Each row has a class, written after it.
[  0  -2 -20  -1   1  -4  24  -1  13 -12   5   3   5  -2 -10 -13  -4 -11
  -3   6  24 -22   3 -11 -15 -11   0   8   2 -11  10 -19] -> <118>
[-15   8  25  11  -9  -2 -20  -6 -22  -6  -7   8   0 -41  -6  10  15  -4
  -7  36   9 -12   8  31  -6  -2  -2 -12  -5 -12  18  -5] -> <35>
[ -4  -3  -3  -4   3  -8 -20 -22  48 -35 -20  -4  38 -33  -6 -13   7 -23
 -14  14  21 -17  -2  23 -26  19  -9  -6   4   5  30 -34] -> <93>
[  3  40  16 -14 -27  11  10  29 -30  41  -2  19 -31 -23  -8  -1 -11   1
   8  16  11 -50 -55 -14 -17 -31 -18  21   5   4 -33  28] -> <14>
[-14   8  14   3  -1   5 -10  -6 -13 -19 -18   2  18 -34  -4   0  11 -13
   5  38   5 -31   0  28  -2   0  -3  -2   0  -3  23 -13] -> <27>
[ 24 -23 -27  31  32  15  52 -48   9  26  -4  -2  -9  59 -33 -36  50  17
  33 -49 -23  36  20  19 -17   1  52 -47  10   4  21 -21] -> <97>
[  8  14   9   2 -14 -12  38  17   8 -69 -11 -23  26 -25   5 -12   1  -6
 -23  15   5 -19   8   0   3   5 -31   2 -12  24   1 -21] -> <14>
[  7  -9  -9   5  -4  -3   0  -2   8 -11 -17  -2  22 -10  -1   4  25  -3
   3  10 -14   0   8  20   7   1 -13 -17   4  15  15  -7] -> <27>
[  3  -3 -12 -12  -6 -12  15 -10  20 -26   1 -13  10   6  -3 -17 -15  -9
  -9   9  22  -7   2   2  -8  -6   3   1  -5  -4  -7  -3] -> <93>
[  5  -6  14   7 -25   1 -25 -52 -34 -24   8   8 -73 -13 -43   5   6 -15
 -81  81   4  13  51  35  30 -10  36 -30 -31 -38  33  -4] -> <35>
[ -8  -5  -2   5  -1  -6  15 -10   2 -26   8   0   4  -5  -4  -9  -8  -6
  -5   2  30 -19   8   0  -7  -4   7  15  -9  -9   7 -14] -> <35>
[ 16  17   1  25 -37  30 -54   6 -13  23   8   3 -29   5 -26   9  20   8
   5  61  10 -22   3  37 -11  -9  15 -33  -9 -47   7   0] -> <27>
[-10   5  12  -1  -7  -7 -25 -13   0 -12 -16  -7  24 -28   3   3  13 -10
   0  27   3  -7   5  28  -8   5 -12  -5  -3  -6  12  -4] -> <93>
[ -3  23  -1 -10  39  12 -39  25   1  66  14 -16  11 -25  28  25   4  13
  11  -2  12 -39  27  18   1  -3  12   7  13  12   0  43] -> <27>
[ -1  18   9  10 -13   2 -42  -3  13  25  -3  -1 -29 -11  14  23 -21  15
   2   6  -7   9   4  10   0  18   8   4   1 -12  -5 -25] -> <118>
[ -4   8  17   2 -11   0 -24  -7 -11  -5 -13   2   9 -33  -3  -1  10 -12
   5  37   3 -20   6  23  -9  -2  -2  -6   0 -11  17 -12] -> <97>
[-27  18  18  37   3   3   6 -18   3 -40 -30 -12 -32 -37 -12  10  13 -23
 -49   3 -14 -23  33  27 -12  28  -6  41 -25  11  15  -8] -> <156>
[ -9 -10  18   7 -18   1 -22  -5 -22  -4 -17   7   9 -41  -5  -2  11 -11
   8  37  -3 -26   0  30 -10  -6  -9 -11  -8  -8  20  -8] -> <79>
[  2   0  -1  -7 -10   0   1   2   3 -15   5  -4  -4   2  -1  -2 -20  -5
  -9   8  18 -10  10 -17   0  -9  -2   6  -8  -6 -10  -8] -> <156>
[ -32  -19  -29   16    9  -21   -8    8   12 -102  -44  -38   21  -33
   -8  -26  -22   -9    4   17   -1  -37   26   58   -5   14   10   11
  -14   23  -42  -27] -> <93>
[ -3  -3   8  13 -10  -1  -5  13 -16 -22 -16   3  13 -29   8  16   9  -2
  -3   1  -8  -5  19   8  -5  -3 -12   4   0  16  13   0] -> <12>
[  -9    7   27   10   -9   -6   32    5  -18 -107   -4   -2  -27   32
  -33  -34   29  -34  -12   38  -10  -55  -25    9   12  -37   35   -9
   -7   12  -20  -12] -> <97>
[-24 -20 -18  -3  25  23  46  -5 -38 -60  -9   1   5 -10 -31 -22   8   1
  13  -3  26 -22   4 -32  -6   0  19  66 -14 -20  12  -2] -> <14>
[-15   8  10   9  -6   3   2  -7 -12  -5 -16   7   4 -30  -8   3   9 -12
  -2  24   6 -14   2  14 -14  -2  -2  -8   4  -9  29 -19] -> <118>
[  5   6 -12 -10  -8  -3  -9   2  11  -8  -2  -5  -2  -6   0 -10 -24  -8
  -3  16  20 -26   5  -9  -5  -3  -1  18  -2  -7  -4  -2] -> <97>
[ 56 -38 -40 -19 -62 -15 -12  40   7 -40  35  -3 -29  11 -49   1  -9 -15
 -68  83  -9  14  20 -23  40 -31 -34 -69 -27 -18 -13  -2] -> <14>
[  39   -1   28  -18    9  -42   -6  -18   90 -106   21  -28   16   23
   18  -35   30  -22  -34   57   -4  -18   19   14   32  -25    1  -20
  -12   33  -26  -39] -> <27>
[  2  -2 -22 -17   6  -4   7   0  16 -19   2  -6  10  -3  -2 -14 -15  -9
  -3  -3  24 -11   4  -4 -11  -8  -4   6   1  -7 -10   5] -> <93>
[ -50  -27  -14   13  -22  -26   71    8  -73 -114  -33  -17   20  -13
   -4   -7  -31  -26   10  -12    1  -10    3   31   15    6   30   -4
  -12   17    1  -43] -> <27>
[-14   5   9  12 -15   4 -12  -1 -15  -7 -16   7   5 -38  -8   5  11  -9
   6  33   3 -22   1  22 -14  -3  -6  -3  -1 -15  19 -24] -> <118>
[  2 -37 -17 -16   7 -16 -33   0 -10 -49   6  -1 -34   8 -30  -7 -28  -2
  -1  73 -11  -4  48   6  55 -16  30 -20 -28   6 -25 -12] -> <79>
[ -9   9  20   5 -22   0 -18   2 -14 -15  -8  -2   5 -32 -14   3   5  -5
  -8  44   7 -28  -2  24  -6   2  -3  -3  -6 -16  12 -11] -> <14>
[-10   4  17   5 -15   3 -14  -1 -14 -18  -7  -3  11 -29 -14   3  13  -7
  -6  34   1 -24   1  32  -6   5  -3  -3  -6 -12  16 -13] -> <14>
[-10 -18  -2   9 -17  -1   2   2 -19 -10 -26  11  27 -24   1   8  18  -9
  15 -11  -7  -5  -3   5  -8   6 -21  -2  -1  14  32  -7] -> <79>
[ -1  22  30  14   7  -4  -8 -16 -26 -55  16   8 -21  22 -15  -9  46  -4
 -10  26  -7  34  14  20  10 -13   5 -46 -10 -12   6 -21] -> <35>
[  6   9 -13  -6   2   2  23  -6  13 -31   5  -1   8   8  -3 -20 -10 -12
   1   7  26 -31   0  -1  -5 -10   0   6   1  -6   4 -15] -> <27>
[-22  12   0 -37   7  14  20  15 -95 -28   3  24  24 -22   9  27  20 -24
   9 -45 -18  24  -6  31  13 -13 -15 -37  18   7  18   4] -> <93>
[ -6  12   7  27 -21  13  42 -24 -38 -23   7  30 -23  22 -37   2  61 -20
 -12   0   1 -11 -24  10 -15 -10  24  -4  -5 -21  41 -33] -> <118>
[  4   6  -8  -6   3  -2  16  -4   1 -17   2  -1   6   5  -2 -10 -11  -4
 -14  -7  18 -12   9 -22  -1  -9 -12   5  -1   1  -5 -12] -> <156>
[ -7  -9   4   4   9   3  16  -3 -11 -25  -8   7  23  -5   1   2   9  -4
  -9 -21  -2   0   8   4  -8  -1   2  -4  12  10  30  -4] -> <12>
[  1  -4  -4  -2  -2   3  10   3 -14 -25   6  -4   5   1  -4  -8  -8  -4
   3   0  17 -15  10 -11  -1 -14   3  -3  -7  -5 -11 -20] -> <156>
[ 18 -34  15  20 -11  21   5 -19  28 -58 -10 -52  15  52  36   8  50  25
  37 -36 -46  33  38  24  20  21  36  71 -36  28 -16  -9] -> <97>
[-13   5  14  12  -9  -1 -19  -8 -12  -5 -15   3  10 -23  -7  11   8  -3
  -4  20  -1  -7   8  11  -3   8 -12  -3  -5  -6  12 -18] -> <156>
[ -4   0   5  18 -13  -5   8   6 -17 -19 -16  -3  20 -10  -4  14  34  -1
   3 -16 -16   2   9  10   0   7 -11 -10   2  12  19  -3] -> <14>
[  4  -2   0   1 -11 -17  -5  -3 -10  -7 -15   0  18 -21   6   9  16 -16
 -11  -3 -14  11  19   9   3   0 -17 -29  10  10  25  -3] -> <97>
[ -6  -9   3  15  -9  -9  11   2  -3 -16 -13  -9  29 -16  -8   2  29  -7
   1  -3   2  -5   9   8 -14   6  -2 -14   1   7  29  -7] -> <14>
[ -2   3  -2 -10   2  -3   2 -14  11 -19   6   3   3   7  -8 -10 -16  -7
  -9   7  26 -17   9  -7  -2  -6   7   3   0 -10  -2 -20] -> <156>
[ -6   1  -9   3  -4   1  22  -7  18 -28  -5   2  -3  -1  -9 -16 -10 -16
   0   5  17 -24   3   3 -18 -12   1   7   4 -14   7 -20] -> <118>
[-11   2   3  -1  -5   5 -19 -12  -9  -9 -17   0  13 -30 -11   0  12  -7
   7  29   9 -11   6  30 -14   2   1  -4  -3 -13  11  -5] -> <93>
[ -3   1  -8   7   1  -9   4   1  -5 -27 -12  -5  29 -20  -1   4  32 -11
  -5  -4  -4   6  10   9  -7   5 -24 -10  -3   9  14  -5] -> <93>
[ -6 -40  -8  -7  31  -3 -28 -41  74 -65 -11 -22  35  20   2 -38  -8  11
   7 -13  20  11  14   0 -16  16  23  27   8 -25  -7 -38] -> <156>
[-16 -21  -4  12   8  -7   3   3 -11 -10 -14  -1  22 -16  -8  15  17  -4
  -5 -15 -12   6  16  -6   4  10  -9  -8   2   8  18  -7] -> <156>
[-12 -10   4  16  -9 -14  -6  -2  -3 -24 -13  -2  10  -8  -3  10  30 -12
   0  10 -10   7  10   5  -2   0   3 -11  -1   7  21 -23] -> <118>
[ 10   4   5 -13  -2   4  12   4  -5  -9  12   4  -1   3   3  -9 -24  -2
  -5  12  15 -12   6  -5  -6 -22  -1  -4   3  -3   0   2] -> <12>
[ 37 -46   9 -10 -27  11  -1 -29  31 -87  -5 -19 -30  20   4 -35  -9  20
   3  23  -6  21  28  15  16 -23  38  -4 -18 -20 -33 -23] -> <79>
[-13  -5  15  19  -1   1 -30  10 -19  -6 -16 -10  20 -25   6  23  24   2
  -6  -4 -14  15  14   0  -1  17 -13 -14  -2   5  20 -10] -> <156>
[  1   9  31  -8  11  -2 -15  10  -4  17  22  15 -12  -3  -8  -6  11 -18
 -12  25   0  -5 -16   1 -21 -29  -1 -32  12  -9  12  16] -> <12>
[ -4   1  16   7  -2   6  -3  -3 -26 -19  -7  10  11 -29  -7  -2   4  -1
  -6  27   1 -14   4  19  -9  -7  -4  -8   1  -6  18 -16] -> <12>
[-12   0  16   8  -9   0 -13  -4 -19   1  -3   9   6 -37  -9   7  13  -2
   3  30  18 -17   1  20 -10  -3   3  -2  -9  -8  17 -11] -> <35>
[  5   1 -18  -8  -1   4  13   0   9 -11  -1   5  -3  -8  -4 -12  -9  -7
   0   6  18 -20   9  -9 -10 -21  -5   6   6 -10  -1 -10] -> <118>
[  6  17   9   2   5  29 -21 -11  -1  -9  -5  21 -24 -14 -28   6  27  10
  -3  29  10  10   3   0  -8  16  17  10   1 -29  28  -8] -> <97>
[ -7   6  14   8 -15   2 -19  -4 -17 -10 -20   1   9 -31  -7   0  10 -16
   4  35  -1 -29   4  19  -6   0  -4   0  -4  -3  19 -11] -> <97>
[-17   8   3  -4   5   0 -24 -19 -32 -35  -2  -3   4  22  -8 -11  21  -9
  18   9   1  -1 -11  20   2  -5  25   1  -8  -1  -9 -20] -> <93>
[-10   5  13  10 -15   4 -14  -8 -22 -10 -23   0  12 -32  -6   2  13 -12
   9  32  -2 -23   9  25  -6   3  -2   1  -4  -3  22 -12] -> <97>
[-24 -10  14 -27  14 -45  -1 -38  14 -22  32  16   4  48  -8   7  25 -46
 -14   2 -29  36   2  51  17  -9  25 -38   8   3  17 -30] -> <118>
[ -7 -11   8   7  -1  -7 -11  -6 -16  -3  -4   8  16 -27   3  15  26   3
   9  -2   9   2  11   9  -2  -3   5  -4   0   3  17  -7] -> <35>
